Below is a small trained network, with its code and all its weights. Each question gives an input and a class and asks what happens when units are switched off, that is, made to give their printed mean instead of their output.

import numpy as np


def w(rows, s, z=0):
    codes = np.array(rows[::2]) - 128.0
    scale = np.full(codes.shape[1], s)
    scale[-1] = z or s
    return codes * scale


def norm(h):
    return h / np.sqrt((h * h).mean(-1, keepdims=True) + 1e-5)


def f(y):
    return np.maximum(y, 0)


def log_softmax(a):
    a = a - a.max(-1, keepdims=True)
    return a - np.log(np.exp(a).sum(-1, keepdims=True))


def net(x, mask):
    res = np.array(x, float).reshape(1, 7) / 4 @ E
    u = 0
    for l in range(4):
        y = f(norm(res) @ A[l][:, :-1].T + A[l][:, -1])
        res = res + np.where(mask[u : u + 4], y, B[l][:, -1]) @ B[l][:, :-1]
        u += 4
    return log_softmax(norm(res)[-1] @ U[:, :-1].T + U[:, -1])


A, B = {}, {}
E = w([
[126,128,128,128],'x0',
[57,127,200,195],'x1',
[128,129,126,128],'x2',
[208,119,148,118],'x3',
[128,125,126,127],'x4',
[160,147,5,194],'x5',
[127,126,130,131],'x6',
],0.012)
A[0] = w([
[16,86,211,234,229],'0.n1',
[85,63,192,32,197],'0.n2',
[160,189,94,243,118],'0.n3',
[88,136,99,2,2],'0.n4',
],0.0079,0.0084)
B[0] = w([
[83,124,167,25,255],'0.n1',
[191,75,91,173,231],'0.n2',
[145,210,175,145,170],'0.n3',
[72,4,122,91,136],'0.n4',
],0.012,0.0092)
A[1] = w([
[30,143,143,218,41],'1.n1',
[132,250,136,84,254],'1.n2',
[44,120,75,65,109],'1.n3',
[144,107,199,74,62],'1.n4',
],0.012,0.0065)
B[1] = w([
[6,149,137,91,138],'1.n1',
[151,132,82,205,254],'1.n2',
[168,126,164,182,188],'1.n3',
[151,118,34,162,201],'1.n4',
],0.015,0.008)
A[2] = w([
[41,127,28,54,222],'2.n1',
[114,9,104,150,140],'2.n2',
[143,173,45,126,117],'2.n3',
[114,227,195,189,2],'2.n4',
],0.011,0.005)
B[2] = w([
[64,133,248,187,181],'2.n1',
[118,87,194,52,254],'2.n2',
[93,82,162,159,207],'2.n3',
[95,171,99,190,154],'2.n4',
],0.017,0.007)
A[3] = w([
[220,88,144,38,63],'3.n1',
[209,113,35,120,149],'3.n2',
[177,151,59,126,2],'3.n3',
[153,162,9,113,52],'3.n4',
],0.015,0.0064)
B[3] = w([
[104,89,7,160,254],'3.n1',
[191,185,147,66,210],'3.n2',
[127,176,205,75,140],'3.n3',
[115,198,214,84,146],'3.n4',
],0.015,0.0086)
U = w([
[90,3,109,20,218],'0',
[171,176,72,233,131],'1',
[211,75,31,32,73],'2',
[222,215,144,76,145],'3',
[41,97,212,24,163],'4',
[29,195,165,188,2],'5',
],0.017,0.0045)

Each question gives the input, the list of numbers given to net, and the class t.
The units are the neurons (one row each of A and B). Each row of codes is followed by its name. A weight is (code - 128) times the scale printed after its matrix; where a second scale follows, it is the last column's (A, B and U).
mask holds one flag per neuron, layer by layer. A switched-off neuron (its flag False) gives its mean, the last column of its row in B, instead of its output. The means were averaged over made-up inputs and are rounded, as every weight is.
A unit's drop is (log p(t) with every unit on - log p(t) with that unit switched off) / (log p(t) with every unit on - log p(t) with every unit switched off).
unit that matters most: the unit with the biggest drop
top k neurons: the k neurons with the biggest drops, biggest first
k most important neurons of layer l: the k neurons of layer l with the biggest drops, biggest first
drop when u is switched off: that unit's drop, to one decimal
input [2,6,0,-7,2,0,-1], class 4: most important neuron of layer 0 : (0.n1)
input [1,-8,5,-2,1,1,8], class 1: 2 most important neurons of layer 2 : (2.n3, 2.n1)
input [5,6,3,-1,-7,0,5], class 4: top 2 neurons : (0.n1, 3.n1)
input [6,2,4,-7,-4,0,2], class 4: top 4 neurons : (0.n3, 0.n1, 3.n1, 1.n3)
input [5,-5,4,-6,7,4,1], class 1: 2 most important neurons of layer 1 : (1.n3, 1.n2)
input [-6,-6,0,-2,8,0,-3], class 0: 3 most important neurons of layer 0 : (0.n3, 0.n1, 0.n2)
input [-5,0,-5,3,1,-3,-7], class 2: 2 most important neurons of layer 2 : (2.n1, 2.n3)
input [-8,-5,4,-8,-8,2,-4], class 1: top 3 neurons : (2.n3, 1.n3, 0.n2)
input [-8,8,0,2,3,-4,4], class 0: top 3 neurons : (0.n2, 1.n4, 2.n1)
input [2,0,-3,-4,-3,-6,6], class 0: top 2 neurons : (0.n2, 1.n3)
input [-3,-5,-4,-5,-6,1,8], class 1: top 2 neurons : (0.n2, 2.n3)
input [-4,2,6,0,2,1,0], class 5: top 3 neurons : (0.n2, 0.n1, 3.n1)
input [-6,8,0,1,-1,-3,-2], class 0: top 2 neurons : (0.n1, 0.n2)
input [-5,-6,7,-4,4,8,-1], class 1: unit that matters most : 2.n1
input [-7,-8,-6,-8,-8,1,5], class 1: top 4 neurons : (0.n2, 1.n3, 0.n1, 2.n2)
input [-8,6,-1,4,7,0,4], class 0: top 2 neurons : (1.n4, 2.n1)
input [-2,-2,2,7,5,1,-2], class 3: top 4 neurons : (2.n2, 0.n2, 3.n2, 0.n1)
input [1,-6,-2,1,-4,7,-3], class 3: 3 most important neurons of layer 3 : (3.n2, 3.n1, 3.n4)
input [-2,7,2,2,6,-7,-6], class 0: 2 most important neurons of layer 1 : (1.n4, 1.n1)
input [4,-6,-2,-1,-6,1,5], class 1: top 3 neurons : (2.n3, 0.n1, 0.n2)
input [6,-7,3,6,3,4,-4], class 3: unit that matters most : 2.n2
input [6,-8,-5,-4,-7,2,1], class 1: 3 most important neurons of layer 2 : (2.n3, 2.n1, 2.n2)
input [7,-8,-6,-6,3,8,7], class 1: top 2 neurons : (2.n1, 2.n3)
input [3,-1,-1,7,-3,6,0], class 3: top 2 neurons : (2.n1, 3.n2)
input [6,-3,-6,-1,8,3,3], class 1: 3 most important neurons of layer 0 : (0.n1, 0.n2, 0.n3)
input [2,4,-5,-3,-4,4,5], class 5: top 2 neurons : (1.n1, 3.n1)
input [-4,3,0,-2,4,6,1], class 5: unit that matters most : 1.n1
input [-6,-6,-3,-2,-3,-1,-1], class 0: 3 most important neurons of layer 1 : (1.n1, 1.n4, 1.n2)
input [1,-1,5,-4,8,-8,3], class 0: 2 most important neurons of layer 1 : (1.n1, 1.n3)
input [-8,-6,3,-8,-3,4,-7], class 1: drop when 1.n3 is switched off : 0.3
